In the rows, zero is written as 0.134.

Each walk starts at a row, and each symbol moves it to the next unit.
Answer with the unit's row; about right is enough.
[0.097,0.157,0.134,0.046,0.093,0.053,0.159,0.109,0.241,0.111,0.196,0.077,0.072,0.134,0.143,0.085,0.165,0.142,0.131,0.069,0.104,0.091,0.097,0.147,0.092]
ψ	[0.095,0.156,0.129,0.041,0.095,0.053,0.152,0.106,0.237,0.113,0.194,0.083,0.069,0.127,0.133,0.084,0.168,0.147,0.139,0.072,0.106,0.089,0.098,0.148,0.094]
σ	[0.082,0.142,0.167,0.085,0.134,0.073,0.201,0.097,0.233,0.120,0.217,0.062,0.110,0.171,0.181,0.123,0.140,0.104,0.101,0.052,0.099,0.137,0.107,0.122,0.083]
ω	[0.075,0.113,0.154,0.134,0.179,0.101,0.172,0.096,0.217,0.152,0.218,0.054,0.153,0.156,0.165,0.164,0.111,0.087,0.114,0.042,0.096,0.182,0.122,0.087,0.067]
ω	[0.076,0.111,0.116,0.181,0.182,0.131,0.111,0.104,0.188,0.160,0.204,0.054,0.196,0.115,0.112,0.176,0.088,0.121,0.152,0.039,0.105,0.188,0.133,0.086,0.052]
ψ	[0.076,0.110,0.124,0.174,0.184,0.127,0.120,0.100,0.195,0.162,0.205,0.056,0.187,0.122,0.122,0.178,0.093,0.113,0.145,0.038,0.102,0.191,0.130,0.084,0.054]
σ	[0.084,0.139,0.105,0.219,0.138,0.166,0.073,0.118,0.154,0.136,0.171,0.064,0.219,0.101,0.087,0.134,0.072,0.174,0.165,0.054,0.119,0.141,0.149,0.123,0.041]
ω	[0.088,0.155,0.130,0.234,0.104,0.189,0.097,0.132,0.130,0.115,0.141,0.073,0.226,0.130,0.112,0.101,0.073,0.180,0.138,0.065,0.132,0.101,0.156,0.146,0.032]
ω	[0.098,0.143,0.157,0.240,0.098,0.206,0.144,0.142,0.108,0.115,0.116,0.084,0.223,0.159,0.161,0.095,0.080,0.140,0.111,0.074,0.143,0.092,0.165,0.135,0.026]
ψ	[0.096,0.148,0.151,0.239,0.096,0.204,0.136,0.140,0.111,0.114,0.118,0.082,0.224,0.153,0.151,0.096,0.077,0.148,0.114,0.072,0.141,0.090,0.163,0.139,0.028]
ω	[0.102,0.127,0.157,0.236,0.115,0.217,0.174,0.152,0.096,0.136,0.098,0.092,0.209,0.160,0.190,0.118,0.090,0.104,0.109,0.083,0.149,0.111,0.170,0.115,0.027]
ε	[0.111,0.117,0.138,0.231,0.142,0.227,0.179,0.154,0.079,0.151,0.087,0.099,0.195,0.142,0.198,0.150,0.103,0.087,0.128,0.094,0.155,0.144,0.174,0.106,0.028]
δ	[0.113,0.118,0.127,0.229,0.159,0.235,0.171,0.158,0.073,0.157,0.081,0.105,0.186,0.125,0.191,0.167,0.111,0.092,0.142,0.100,0.157,0.160,0.178,0.105,0.031]
ε	[0.119,0.128,0.110,0.221,0.169,0.247,0.137,0.162,0.056,0.147,0.072,0.112,0.172,0.108,0.162,0.184,0.125,0.126,0.160,0.106,0.163,0.173,0.185,0.120,0.036]
δ	[0.120,0.139,0.109,0.215,0.171,0.255,0.113,0.163,0.046,0.136,0.069,0.116,0.159,0.106,0.142,0.180,0.138,0.153,0.160,0.113,0.162,0.173,0.188,0.137,0.041]
ω	[0.129,0.155,0.130,0.200,0.141,0.267,0.082,0.162,0.029,0.115,0.072,0.128,0.134,0.130,0.115,0.150,0.159,0.186,0.139,0.125,0.162,0.144,0.193,0.157,0.063]
[0.076,0.111,0.144,0.148,0.186,0.111,0.153,0.096,0.207,0.158,0.214,0.053,0.170,0.141,0.148,0.173,0.101,0.093,0.122,0.036,0.099,0.189,0.124,0.083,0.063]
ω	[0.078,0.118,0.109,0.193,0.173,0.141,0.093,0.108,0.177,0.159,0.194,0.055,0.204,0.104,0.100,0.166,0.079,0.140,0.162,0.040,0.107,0.179,0.139,0.095,0.048]
ψ	[0.077,0.113,0.112,0.187,0.176,0.138,0.102,0.106,0.184,0.160,0.197,0.055,0.201,0.111,0.106,0.171,0.084,0.130,0.156,0.041,0.106,0.184,0.137,0.089,0.051]
ω	[0.083,0.141,0.104,0.218,0.140,0.165,0.072,0.118,0.155,0.137,0.169,0.065,0.221,0.102,0.083,0.137,0.072,0.176,0.166,0.051,0.119,0.137,0.150,0.123,0.037]
σ	[0.093,0.153,0.139,0.239,0.098,0.195,0.114,0.136,0.122,0.111,0.130,0.078,0.226,0.142,0.126,0.095,0.074,0.167,0.127,0.068,0.136,0.094,0.161,0.146,0.028]
ω	[0.101,0.139,0.160,0.241,0.102,0.209,0.159,0.144,0.103,0.125,0.109,0.086,0.219,0.162,0.176,0.105,0.084,0.125,0.109,0.077,0.147,0.099,0.167,0.127,0.026]
γ	[0.090,0.155,0.141,0.236,0.097,0.195,0.111,0.136,0.120,0.111,0.132,0.078,0.227,0.142,0.126,0.097,0.074,0.169,0.127,0.067,0.137,0.093,0.161,0.145,0.029]
σ	[0.104,0.130,0.157,0.236,0.110,0.215,0.170,0.149,0.096,0.128,0.102,0.090,0.214,0.162,0.189,0.114,0.090,0.109,0.108,0.083,0.148,0.109,0.169,0.121,0.028]
ψ	[0.099,0.133,0.160,0.239,0.106,0.212,0.167,0.147,0.098,0.127,0.105,0.089,0.215,0.165,0.181,0.109,0.086,0.116,0.108,0.080,0.146,0.102,0.171,0.121,0.027]
ε	[0.107,0.119,0.149,0.233,0.132,0.223,0.182,0.153,0.086,0.145,0.091,0.097,0.203,0.152,0.199,0.138,0.097,0.089,0.120,0.091,0.156,0.131,0.173,0.106,0.028]
δ	[0.110,0.118,0.136,0.230,0.150,0.230,0.176,0.157,0.077,0.153,0.085,0.103,0.193,0.136,0.197,0.154,0.107,0.090,0.132,0.094,0.157,0.151,0.176,0.105,0.028]
σ	[0.118,0.132,0.107,0.218,0.172,0.250,0.130,0.164,0.053,0.143,0.070,0.114,0.168,0.108,0.155,0.183,0.131,0.136,0.161,0.107,0.161,0.177,0.186,0.126,0.036]
ε	[0.124,0.149,0.117,0.207,0.158,0.264,0.093,0.165,0.036,0.126,0.070,0.122,0.143,0.113,0.124,0.170,0.150,0.175,0.153,0.119,0.164,0.164,0.189,0.150,0.054]
ε	[0.132,0.154,0.140,0.194,0.132,0.269,0.079,0.158,0.024,0.112,0.076,0.132,0.124,0.140,0.113,0.139,0.167,0.190,0.127,0.129,0.158,0.128,0.191,0.157,0.074]
σ	[0.145,0.131,0.162,0.175,0.093,0.273,0.123,0.150,0.012,0.132,0.101,0.145,0.097,0.165,0.154,0.095,0.189,0.136,0.106,0.150,0.150,0.088,0.196,0.134,0.128]
ε	[0.150,0.114,0.147,0.162,0.100,0.264,0.163,0.139,0.012,0.152,0.124,0.155,0.087,0.147,0.192,0.100,0.195,0.095,0.123,0.163,0.141,0.095,0.191,0.117,0.164]
[0.104,0.124,0.154,0.234,0.122,0.219,0.179,0.150,0.092,0.138,0.096,0.096,0.210,0.157,0.195,0.125,0.091,0.098,0.114,0.086,0.153,0.119,0.172,0.111,0.028]
δ	[0.108,0.115,0.143,0.231,0.135,0.225,0.182,0.154,0.081,0.149,0.088,0.099,0.199,0.144,0.197,0.143,0.102,0.087,0.123,0.093,0.154,0.138,0.172,0.108,0.030]
ψ	[0.108,0.119,0.147,0.235,0.131,0.223,0.182,0.154,0.086,0.146,0.089,0.097,0.206,0.149,0.197,0.140,0.099,0.089,0.119,0.090,0.154,0.131,0.174,0.106,0.027]
σ	[0.117,0.123,0.115,0.221,0.169,0.244,0.153,0.159,0.063,0.151,0.074,0.108,0.178,0.115,0.176,0.178,0.121,0.112,0.153,0.103,0.159,0.173,0.182,0.112,0.035]
ω	[0.122,0.142,0.109,0.211,0.167,0.256,0.104,0.164,0.042,0.131,0.068,0.116,0.155,0.108,0.136,0.176,0.142,0.160,0.159,0.115,0.165,0.171,0.189,0.139,0.045]
σ	[0.132,0.153,0.144,0.193,0.122,0.271,0.080,0.160,0.021,0.111,0.080,0.132,0.119,0.147,0.117,0.131,0.171,0.188,0.123,0.131,0.159,0.121,0.191,0.158,0.079]
ψ	[0.131,0.154,0.139,0.195,0.129,0.270,0.080,0.163,0.023,0.114,0.074,0.130,0.122,0.141,0.115,0.137,0.168,0.188,0.127,0.129,0.160,0.129,0.194,0.158,0.075]
ε	[0.139,0.143,0.160,0.179,0.099,0.274,0.101,0.155,0.012,0.118,0.087,0.141,0.104,0.164,0.133,0.106,0.184,0.164,0.108,0.144,0.155,0.098,0.194,0.147,0.107]
ψ	[0.138,0.147,0.156,0.186,0.107,0.274,0.092,0.156,0.013,0.116,0.087,0.139,0.107,0.161,0.127,0.113,0.179,0.172,0.110,0.138,0.156,0.105,0.195,0.153,0.099]
ω	[0.146,0.123,0.159,0.172,0.090,0.272,0.142,0.145,0.010,0.138,0.108,0.150,0.090,0.161,0.172,0.092,0.193,0.116,0.108,0.154,0.146,0.086,0.195,0.123,0.142]
ψ	[0.146,0.128,0.159,0.172,0.091,0.271,0.135,0.149,0.010,0.135,0.104,0.149,0.094,0.164,0.164,0.095,0.191,0.127,0.106,0.154,0.149,0.088,0.193,0.129,0.136]
ψ	[0.144,0.131,0.161,0.176,0.092,0.270,0.125,0.149,0.008,0.130,0.099,0.149,0.096,0.168,0.154,0.097,0.191,0.136,0.103,0.150,0.150,0.086,0.196,0.133,0.126]
δ	[0.150,0.119,0.156,0.166,0.092,0.267,0.149,0.144,0.009,0.142,0.113,0.154,0.090,0.158,0.180,0.095,0.192,0.110,0.111,0.157,0.144,0.089,0.192,0.122,0.149]
γ	[0.141,0.142,0.159,0.184,0.101,0.277,0.100,0.153,0.012,0.118,0.089,0.140,0.105,0.165,0.133,0.107,0.183,0.165,0.105,0.142,0.152,0.096,0.195,0.148,0.106]
δ	[0.145,0.130,0.162,0.176,0.091,0.273,0.124,0.149,0.009,0.130,0.101,0.148,0.094,0.168,0.154,0.095,0.192,0.136,0.104,0.147,0.151,0.090,0.195,0.132,0.127]
δ	[0.147,0.120,0.154,0.167,0.095,0.269,0.150,0.143,0.009,0.143,0.114,0.155,0.087,0.157,0.180,0.093,0.195,0.109,0.112,0.158,0.144,0.090,0.195,0.121,0.150]
[0.109,0.131,0.110,0.024,0.114,0.042,0.095,0.123,0.231,0.143,0.160,0.101,0.051,0.108,0.077,0.110,0.182,0.154,0.160,0.093,0.121,0.111,0.094,0.123,0.096]
ω	[0.099,0.153,0.121,0.036,0.093,0.049,0.135,0.114,0.239,0.122,0.181,0.086,0.063,0.116,0.115,0.085,0.172,0.155,0.149,0.080,0.112,0.088,0.096,0.143,0.092]
γ	[0.111,0.133,0.112,0.024,0.113,0.042,0.097,0.122,0.233,0.142,0.158,0.099,0.054,0.107,0.077,0.110,0.181,0.152,0.159,0.093,0.121,0.111,0.094,0.122,0.097]
γ	[0.117,0.118,0.127,0.017,0.145,0.036,0.094,0.132,0.235,0.154,0.138,0.111,0.046,0.126,0.073,0.147,0.183,0.142,0.146,0.107,0.131,0.148,0.090,0.106,0.096]
γ	[0.124,0.122,0.151,0.014,0.165,0.027,0.122,0.143,0.231,0.142,0.119,0.120,0.048,0.152,0.100,0.171,0.181,0.128,0.115,0.118,0.143,0.169,0.086,0.116,0.093]
δ	[0.120,0.117,0.142,0.016,0.158,0.033,0.103,0.138,0.234,0.150,0.126,0.116,0.048,0.141,0.082,0.161,0.182,0.133,0.127,0.111,0.136,0.161,0.089,0.109,0.092]
ω	[0.113,0.122,0.116,0.020,0.130,0.040,0.088,0.128,0.232,0.150,0.151,0.106,0.050,0.115,0.072,0.128,0.182,0.149,0.154,0.099,0.126,0.126,0.091,0.111,0.095]
δ	[0.110,0.133,0.108,0.022,0.115,0.043,0.095,0.122,0.235,0.145,0.162,0.098,0.053,0.107,0.078,0.110,0.183,0.154,0.158,0.092,0.123,0.112,0.094,0.123,0.097]
γ	[0.116,0.118,0.126,0.015,0.146,0.037,0.090,0.132,0.233,0.155,0.137,0.108,0.049,0.128,0.073,0.146,0.184,0.143,0.141,0.104,0.133,0.145,0.092,0.109,0.095]
ω	[0.110,0.133,0.112,0.022,0.115,0.042,0.097,0.122,0.233,0.143,0.160,0.101,0.051,0.109,0.078,0.109,0.181,0.155,0.159,0.093,0.122,0.109,0.095,0.123,0.096]
ε	[0.102,0.151,0.116,0.031,0.093,0.048,0.123,0.114,0.234,0.122,0.180,0.090,0.060,0.115,0.109,0.087,0.175,0.158,0.153,0.080,0.114,0.092,0.096,0.141,0.097]
γ	[0.111,0.129,0.110,0.021,0.121,0.042,0.096,0.123,0.234,0.147,0.157,0.100,0.050,0.107,0.075,0.116,0.181,0.152,0.153,0.097,0.123,0.118,0.093,0.120,0.096]
ψ	[0.113,0.124,0.115,0.020,0.123,0.040,0.093,0.126,0.232,0.149,0.152,0.106,0.050,0.111,0.072,0.123,0.183,0.149,0.158,0.098,0.124,0.122,0.093,0.116,0.095]
ε	[0.102,0.143,0.112,0.029,0.101,0.044,0.110,0.116,0.233,0.132,0.173,0.092,0.056,0.108,0.093,0.096,0.178,0.156,0.157,0.086,0.117,0.096,0.095,0.133,0.096]
ψ	[0.107,0.138,0.111,0.027,0.107,0.046,0.105,0.119,0.236,0.135,0.167,0.094,0.054,0.109,0.087,0.099,0.179,0.156,0.161,0.089,0.118,0.102,0.093,0.130,0.099]
δ	[0.103,0.151,0.116,0.033,0.096,0.048,0.126,0.113,0.235,0.125,0.182,0.091,0.061,0.114,0.106,0.088,0.176,0.156,0.152,0.080,0.113,0.090,0.097,0.141,0.096]
[0.102,0.146,0.116,0.029,0.099,0.045,0.118,0.116,0.236,0.130,0.175,0.093,0.059,0.110,0.099,0.091,0.177,0.157,0.155,0.085,0.115,0.093,0.096,0.137,0.095]
ψ	[0.105,0.142,0.112,0.028,0.101,0.045,0.109,0.117,0.235,0.132,0.172,0.096,0.057,0.110,0.092,0.092,0.177,0.158,0.157,0.086,0.116,0.097,0.099,0.134,0.095]
ω	[0.094,0.156,0.132,0.045,0.096,0.053,0.161,0.108,0.241,0.113,0.196,0.079,0.071,0.135,0.142,0.086,0.167,0.142,0.134,0.069,0.107,0.091,0.100,0.146,0.092]
ψ	[0.095,0.154,0.129,0.040,0.092,0.050,0.152,0.107,0.240,0.113,0.192,0.083,0.072,0.129,0.130,0.086,0.167,0.149,0.139,0.072,0.110,0.089,0.098,0.147,0.093]
ψ	[0.101,0.154,0.123,0.037,0.095,0.051,0.144,0.110,0.240,0.116,0.188,0.085,0.067,0.124,0.125,0.085,0.172,0.152,0.145,0.074,0.111,0.087,0.099,0.142,0.093]
ψ	[0.098,0.152,0.120,0.035,0.095,0.049,0.133,0.112,0.238,0.120,0.185,0.087,0.063,0.117,0.115,0.084,0.173,0.155,0.148,0.079,0.112,0.089,0.098,0.142,0.094]
ω	[0.090,0.154,0.151,0.057,0.108,0.058,0.184,0.102,0.237,0.109,0.207,0.074,0.086,0.152,0.164,0.095,0.158,0.127,0.116,0.061,0.102,0.106,0.101,0.145,0.089]
γ	[0.100,0.151,0.118,0.036,0.095,0.048,0.137,0.113,0.238,0.120,0.181,0.088,0.064,0.119,0.114,0.085,0.176,0.155,0.151,0.077,0.111,0.091,0.097,0.143,0.095]
γ	[0.108,0.134,0.112,0.024,0.114,0.043,0.097,0.120,0.232,0.141,0.162,0.101,0.051,0.107,0.077,0.109,0.181,0.154,0.158,0.094,0.121,0.112,0.095,0.124,0.096]
ψ	[0.110,0.129,0.113,0.022,0.121,0.041,0.093,0.124,0.233,0.145,0.155,0.104,0.051,0.110,0.074,0.116,0.182,0.153,0.157,0.094,0.124,0.117,0.094,0.117,0.097]
σ	[0.096,0.153,0.125,0.037,0.095,0.050,0.142,0.109,0.239,0.117,0.187,0.084,0.067,0.124,0.125,0.084,0.172,0.151,0.144,0.076,0.108,0.090,0.096,0.144,0.094]
ψ	[0.100,0.150,0.120,0.034,0.095,0.048,0.133,0.113,0.238,0.120,0.186,0.087,0.061,0.117,0.114,0.086,0.175,0.154,0.148,0.078,0.112,0.090,0.096,0.144,0.095]
ψ	[0.103,0.150,0.117,0.032,0.095,0.049,0.127,0.115,0.236,0.124,0.180,0.089,0.062,0.112,0.106,0.088,0.174,0.157,0.153,0.083,0.111,0.091,0.096,0.141,0.095]
ω	[0.093,0.156,0.146,0.054,0.106,0.057,0.178,0.103,0.242,0.108,0.204,0.074,0.081,0.146,0.157,0.090,0.162,0.130,0.121,0.062,0.103,0.099,0.099,0.145,0.090]
δ	[0.088,0.149,0.161,0.070,0.119,0.066,0.195,0.101,0.237,0.112,0.213,0.067,0.097,0.165,0.173,0.108,0.151,0.115,0.104,0.055,0.098,0.118,0.105,0.132,0.087]
δ	[0.081,0.136,0.168,0.092,0.142,0.075,0.200,0.097,0.232,0.125,0.217,0.063,0.116,0.175,0.182,0.129,0.136,0.097,0.100,0.045,0.100,0.144,0.109,0.118,0.080]
[0.125,0.126,0.154,0.014,0.167,0.029,0.127,0.143,0.231,0.137,0.114,0.118,0.049,0.155,0.105,0.171,0.180,0.127,0.116,0.118,0.144,0.171,0.088,0.120,0.092]
ω	[0.117,0.119,0.131,0.016,0.151,0.035,0.096,0.134,0.230,0.152,0.136,0.112,0.046,0.130,0.075,0.150,0.184,0.138,0.137,0.106,0.134,0.152,0.089,0.109,0.094]
δ	[0.116,0.122,0.118,0.017,0.134,0.039,0.088,0.129,0.233,0.152,0.147,0.107,0.049,0.116,0.071,0.134,0.184,0.145,0.151,0.100,0.130,0.136,0.093,0.113,0.097]
ε	[0.108,0.136,0.111,0.024,0.110,0.044,0.101,0.121,0.236,0.139,0.164,0.097,0.052,0.107,0.082,0.104,0.181,0.155,0.160,0.091,0.122,0.106,0.094,0.126,0.096]
γ	[0.115,0.119,0.123,0.017,0.140,0.037,0.090,0.130,0.232,0.154,0.143,0.106,0.048,0.121,0.070,0.139,0.184,0.143,0.145,0.103,0.133,0.141,0.090,0.109,0.095]
σ	[0.106,0.143,0.113,0.027,0.102,0.045,0.111,0.118,0.234,0.131,0.171,0.093,0.056,0.109,0.093,0.094,0.178,0.157,0.157,0.087,0.117,0.098,0.097,0.135,0.097]
ε	[0.099,0.157,0.129,0.041,0.095,0.049,0.151,0.106,0.239,0.113,0.192,0.080,0.068,0.127,0.130,0.083,0.168,0.149,0.138,0.073,0.107,0.090,0.097,0.144,0.093]
σ	[0.081,0.141,0.167,0.083,0.136,0.071,0.200,0.098,0.234,0.120,0.216,0.064,0.110,0.172,0.180,0.125,0.141,0.101,0.100,0.049,0.099,0.132,0.109,0.122,0.079]
γ	[0.093,0.156,0.143,0.048,0.098,0.055,0.168,0.107,0.239,0.110,0.199,0.076,0.077,0.142,0.147,0.090,0.164,0.141,0.129,0.066,0.104,0.094,0.099,0.145,0.090]
ψ	[0.092,0.155,0.135,0.045,0.095,0.054,0.159,0.106,0.239,0.112,0.196,0.079,0.072,0.135,0.141,0.086,0.168,0.145,0.134,0.068,0.107,0.090,0.099,0.145,0.091]
ψ	[0.094,0.155,0.133,0.042,0.094,0.050,0.151,0.108,0.239,0.112,0.193,0.081,0.068,0.129,0.133,0.083,0.171,0.149,0.139,0.072,0.108,0.092,0.098,0.144,0.093]
δ	[0.089,0.157,0.145,0.052,0.101,0.056,0.176,0.102,0.240,0.108,0.203,0.075,0.081,0.149,0.156,0.092,0.160,0.133,0.121,0.064,0.102,0.102,0.101,0.144,0.090]
ψ	[0.092,0.156,0.142,0.047,0.099,0.052,0.167,0.103,0.240,0.110,0.200,0.079,0.077,0.142,0.149,0.089,0.162,0.139,0.127,0.067,0.103,0.095,0.099,0.146,0.090]
σ	[0.079,0.129,0.168,0.100,0.150,0.080,0.198,0.098,0.229,0.128,0.218,0.060,0.124,0.173,0.182,0.140,0.131,0.091,0.101,0.046,0.098,0.153,0.112,0.110,0.076]
δ	[0.077,0.116,0.157,0.126,0.171,0.095,0.181,0.098,0.218,0.145,0.217,0.053,0.147,0.162,0.170,0.161,0.119,0.087,0.107,0.041,0.097,0.176,0.119,0.093,0.069]
ε	[0.076,0.109,0.131,0.166,0.185,0.120,0.132,0.101,0.199,0.163,0.210,0.053,0.182,0.129,0.129,0.179,0.095,0.106,0.139,0.037,0.101,0.192,0.129,0.082,0.058]
[0.083,0.138,0.166,0.084,0.134,0.074,0.198,0.097,0.234,0.120,0.215,0.062,0.112,0.170,0.185,0.123,0.139,0.105,0.099,0.051,0.098,0.135,0.108,0.123,0.081]
σ	[0.073,0.108,0.142,0.150,0.185,0.111,0.154,0.098,0.209,0.158,0.214,0.052,0.169,0.143,0.148,0.175,0.104,0.093,0.125,0.037,0.097,0.189,0.123,0.082,0.064]
σ	[0.080,0.126,0.105,0.206,0.161,0.156,0.080,0.111,0.167,0.150,0.184,0.059,0.213,0.100,0.088,0.156,0.077,0.155,0.164,0.047,0.114,0.164,0.141,0.106,0.043]
ψ	[0.077,0.123,0.106,0.199,0.169,0.146,0.084,0.109,0.174,0.156,0.188,0.057,0.209,0.101,0.092,0.160,0.078,0.150,0.165,0.043,0.110,0.172,0.140,0.100,0.045]
σ	[0.086,0.153,0.121,0.228,0.114,0.183,0.083,0.128,0.136,0.119,0.150,0.071,0.227,0.118,0.099,0.109,0.071,0.184,0.148,0.060,0.125,0.113,0.153,0.140,0.034]
σ	[0.096,0.144,0.156,0.239,0.096,0.206,0.146,0.142,0.109,0.118,0.114,0.083,0.222,0.160,0.160,0.097,0.078,0.140,0.111,0.075,0.140,0.092,0.169,0.136,0.027]
γ	[0.090,0.157,0.130,0.234,0.103,0.189,0.095,0.133,0.129,0.114,0.142,0.074,0.225,0.128,0.112,0.101,0.073,0.179,0.136,0.061,0.131,0.099,0.158,0.144,0.030]
ε	[0.097,0.151,0.151,0.238,0.095,0.204,0.139,0.142,0.111,0.114,0.119,0.084,0.224,0.154,0.154,0.096,0.079,0.149,0.115,0.072,0.140,0.091,0.166,0.137,0.028]
δ	[0.098,0.139,0.160,0.238,0.102,0.209,0.159,0.147,0.101,0.124,0.107,0.088,0.218,0.163,0.175,0.105,0.082,0.124,0.109,0.079,0.145,0.098,0.166,0.126,0.027]
σ	[0.107,0.117,0.139,0.230,0.144,0.228,0.178,0.158,0.080,0.152,0.085,0.101,0.198,0.139,0.197,0.148,0.101,0.088,0.129,0.094,0.156,0.145,0.173,0.105,0.028]
ω	[0.113,0.122,0.115,0.223,0.170,0.244,0.153,0.162,0.060,0.152,0.074,0.108,0.177,0.114,0.177,0.176,0.121,0.110,0.152,0.103,0.160,0.173,0.179,0.111,0.034]
ω	[0.122,0.143,0.112,0.212,0.167,0.258,0.106,0.165,0.041,0.133,0.070,0.117,0.155,0.107,0.134,0.179,0.142,0.159,0.158,0.114,0.164,0.171,0.188,0.140,0.045]
γ	[0.115,0.123,0.116,0.222,0.167,0.243,0.153,0.162,0.062,0.151,0.075,0.108,0.177,0.113,0.174,0.177,0.122,0.109,0.154,0.103,0.162,0.173,0.182,0.114,0.032]
δ	[0.120,0.130,0.109,0.219,0.173,0.250,0.130,0.165,0.050,0.144,0.071,0.113,0.165,0.105,0.157,0.183,0.132,0.134,0.160,0.108,0.161,0.176,0.184,0.126,0.037]
ε	[0.124,0.150,0.118,0.208,0.158,0.263,0.093,0.165,0.036,0.122,0.067,0.123,0.148,0.115,0.124,0.169,0.150,0.174,0.153,0.117,0.163,0.163,0.191,0.151,0.054]
